Below is a small trained network, with its code and all its weights. Each question gives an input and a class and asks what happens when units are switched off, that is, made to give their printed mean instead of their output.

import numpy as np


def w(rows, s, z=0):
    codes = np.array(rows[::2]) - 128.0
    scale = np.full(codes.shape[1], s)
    scale[-1] = z or s
    return codes * scale


def f(y):
    return y / 2 * (1 + np.tanh(0.7978845608 * (y + 0.044715 * y**3)))


def log_softmax(a):
    a = a - a.max(-1, keepdims=True)
    return a - np.log(np.exp(a).sum(-1, keepdims=True))


def net(x, mask):
    res = np.array(x, float).reshape(1, 7) / 4 @ E
    y = f(res @ A[0][:, :-1].T + A[0][:, -1])
    res = res + np.where(mask, y, B[0][:, -1]) @ B[0][:, :-1]
    return log_softmax(res[-1] @ U[:, :-1].T + U[:, -1])


A, B = {}, {}
E = w([
[40,137,255,207,181,170],'x0',
[57,132,91,202,7,128],'x1',
[199,209,193,249,81,132],'x2',
[74,168,136,200,157,14],'x3',
[163,148,151,128,214,144],'x4',
[70,152,131,38,66,130],'x5',
[131,225,43,152,189,167],'x6',
],0.0053)
A[0] = w([
[102,118,113,121,101,122,129],'N0',
[97,110,140,125,181,160,98],'N1',
[77,178,133,174,93,130,204],'N2',
[124,91,152,116,99,92,190],'N3',
[165,162,129,235,74,135,161],'N4',
[144,144,138,195,83,136,172],'N5',
[103,164,144,140,106,127,198],'N6',
[128,107,120,103,84,132,176],'N7',
[177,136,140,105,123,128,189],'N8',
[109,143,118,108,223,97,203],'N9',
[131,72,65,103,88,136,188],'N10',
[146,81,171,114,80,118,184],'N11',
[58,152,162,110,105,117,184],'N12',
[176,147,126,87,121,169,132],'N13',
[133,125,138,117,147,112,155],'N14',
[153,63,234,106,99,94,147],'N15',
[132,121,91,142,161,50,152],'N16',
[151,99,117,132,176,48,231],'N17',
[111,86,94,132,91,138,141],'N18',
[101,145,115,112,118,141,109],'N19',
[93,112,114,122,78,118,178],'N20',
[142,114,111,185,120,142,130],'N21',
[144,114,93,139,167,60,115],'N22',
[117,104,161,106,92,111,156],'N23',
[52,155,161,145,109,105,168],'N24',
[158,162,123,106,123,150,196],'N25',
[149,107,95,99,89,145,166],'N26',
[138,131,129,125,142,119,150],'N27',
[74,112,167,122,203,166,141],'N28',
[102,80,118,129,132,146,134],'N29',
[135,88,167,134,82,105,192],'N30',
[155,128,105,196,49,160,177],'N31',
[102,105,148,131,166,162,161],'N32',
[149,161,129,151,96,147,180],'N33',
[94,164,121,146,96,122,128],'N34',
[123,99,98,124,9,134,169],'N35',
[106,147,126,112,115,133,113],'N36',
[145,121,118,88,232,179,249],'N37',
[137,128,137,178,98,125,165],'N38',
[87,128,150,126,187,137,169],'N39',
[137,111,165,140,90,101,170],'N40',
[147,133,104,127,149,85,137],'N41',
[178,142,91,102,165,97,224],'N42',
[121,153,137,178,93,124,159],'N43',
[154,126,162,104,127,123,129],'N44',
[119,114,190,124,96,116,178],'N45',
[137,101,110,149,177,137,127],'N46',
[219,179,104,65,130,169,130],'N47',
],0.012,0.0019)
B[0] = w([
[116,133,97,137,135,151,142],'N0',
[139,119,155,125,184,162,160],'N1',
[142,208,131,194,108,131,212],'N2',
[72,119,121,107,127,127,164],'N3',
[126,88,230,220,95,105,254],'N4',
[110,100,185,188,105,121,207],'N5',
[123,176,132,155,128,118,168],'N6',
[100,101,95,121,120,156,157],'N7',
[149,134,127,99,94,120,151],'N8',
[201,126,116,129,213,107,199],'N9',
[131,66,43,137,132,167,183],'N10',
[74,120,116,77,117,132,177],'N11',
[109,209,106,112,141,152,179],'N12',
[141,139,121,99,55,147,157],'N13',
[141,123,122,117,142,114,138],'N14',
[41,126,173,34,131,75,210],'N15',
[118,119,74,158,142,70,166],'N16',
[136,90,82,125,163,59,182],'N17',
[114,113,85,142,155,163,155],'N18',
[146,139,107,131,115,153,132],'N19',
[99,136,88,147,135,173,168],'N20',
[130,88,144,144,121,121,160],'N21',
[129,106,81,144,147,71,160],'N22',
[84,124,117,97,132,136,160],'N23',
[134,241,130,138,113,137,198],'N24',
[133,148,141,123,77,122,151],'N25',
[136,92,91,128,99,171,162],'N26',
[141,121,124,125,134,118,134],'N27',
[141,140,173,127,235,172,199],'N28',
[110,122,121,118,165,153,143],'N29',
[61,119,148,102,114,131,179],'N30',
[122,39,172,166,113,159,215],'N31',
[112,122,160,133,175,162,162],'N32',
[122,122,156,160,94,120,168],'N33',
[131,164,123,169,134,129,164],'N34',
[66,67,106,177,162,207,216],'N35',
[132,145,111,129,120,145,131],'N36',
[235,95,178,74,151,154,228],'N37',
[108,114,174,161,106,124,178],'N38',
[149,148,138,131,206,141,175],'N39',
[82,125,161,115,115,111,168],'N40',
[145,112,106,134,126,88,146],'N41',
[188,110,90,106,84,77,182],'N42',
[119,144,168,183,107,117,189],'N43',
[132,125,126,91,126,116,139],'N44',
[74,152,157,110,133,101,175],'N45',
[155,105,132,129,170,120,151],'N46',
[207,166,135,75,2,135,194],'N47',
],0.026,0.0075)
U = w([
[103,96,215,248,74,126,233],'0',
[75,71,60,158,97,253,2],'1',
[175,78,73,158,133,26,130],'2',
[179,113,179,108,186,186,113],'3',
[214,90,134,73,15,169,231],'4',
[103,235,130,189,112,165,37],'5',
[18,120,172,63,107,115,79],'6',
],0.0067,0.00069)

Each question gives the input, the list of numbers given to net, and the class t.
The units are the neurons (one row each of A and B). Each row of codes is followed by its name. A weight is (code - 128) times the scale printed after its matrix; where a second scale follows, it is the last column's (A, B and U).
mask holds one flag per neuron, in row order. A switched-off neuron (its flag False) gives its mean, the last column of its row in B, instead of its output. The means were averaged over made-up inputs and are rounded, as every weight is.
A unit's drop is (log p(t) with every unit on - log p(t) with that unit switched off) / (log p(t) with every unit on - log p(t) with every unit switched off).
The circuit of an input: a set's keep is (log p(t) with only the set's units on - log p(t) with every unit switched off) / (log p(t) with every unit on - log p(t) with every unit switched off). Starting from the 12 units with the biggest drops (on a tie, the unit counted first), units are removed one at a time, each time the one whose removal leaves the highest keep (on an exact tie, the one counted first), for as long as the keep stays at least 0.8.
circuit, biggest first: the units of the circuit, biggest drop first
top k neurons: the k neurons with the biggest drops, biggest first
drop of u: that unit's drop, to one decimal
input [-4,-2,-5,-7,1,-3,-7], class 4: circuit, biggest first	[N47]
input [-8,-8,-1,1,2,-3,-3], class 4: top 2 neurons	[N47, N37]
input [7,0,1,7,-8,-1,5], class 5: top 2 neurons	[N24, N12]
input [-2,6,-1,4,7,2,3], class 5: top 2 neurons	[N4, N31]
input [3,-8,4,6,7,4,-6], class 3: top 4 neurons	[N9, N28, N39, N37]
input [-1,-2,-7,-7,5,-8,-1], class 4: top 4 neurons	[N47, N42, N13, N35]
input [8,-1,-7,3,-8,-7,-4], class 6: top 2 neurons	[N15, N37]
input [2,6,2,6,1,6,5], class 5: top 2 neurons	[N24, N12]
input [-8,-6,-4,3,7,1,3], class 4: top 3 neurons	[N47, N37, N13]
input [8,5,-5,8,-7,7,-8], class 5: top 3 neurons	[N24, N2, N12]
input [0,3,-1,-2,2,-2,-2], class 1: top 2 neurons	[N4, N15]
input [-3,2,7,-7,-7,6,3], class 1: top 3 neurons	[N35, N10, N26]
input [1,-3,-8,1,-2,-4,-1], class 3: top 2 neurons	[N37, N28]
input [4,-3,6,2,-4,-5,-8], class 6: circuit, biggest first	[N15]
input [-3,-8,1,3,5,6,7], class 4: drop of N47	0.4
input [2,-1,2,-4,-8,4,-8], class 6: drop of N15	0.4
input [-2,-4,-8,0,-5,4,2], class 1: drop of N18	0.2
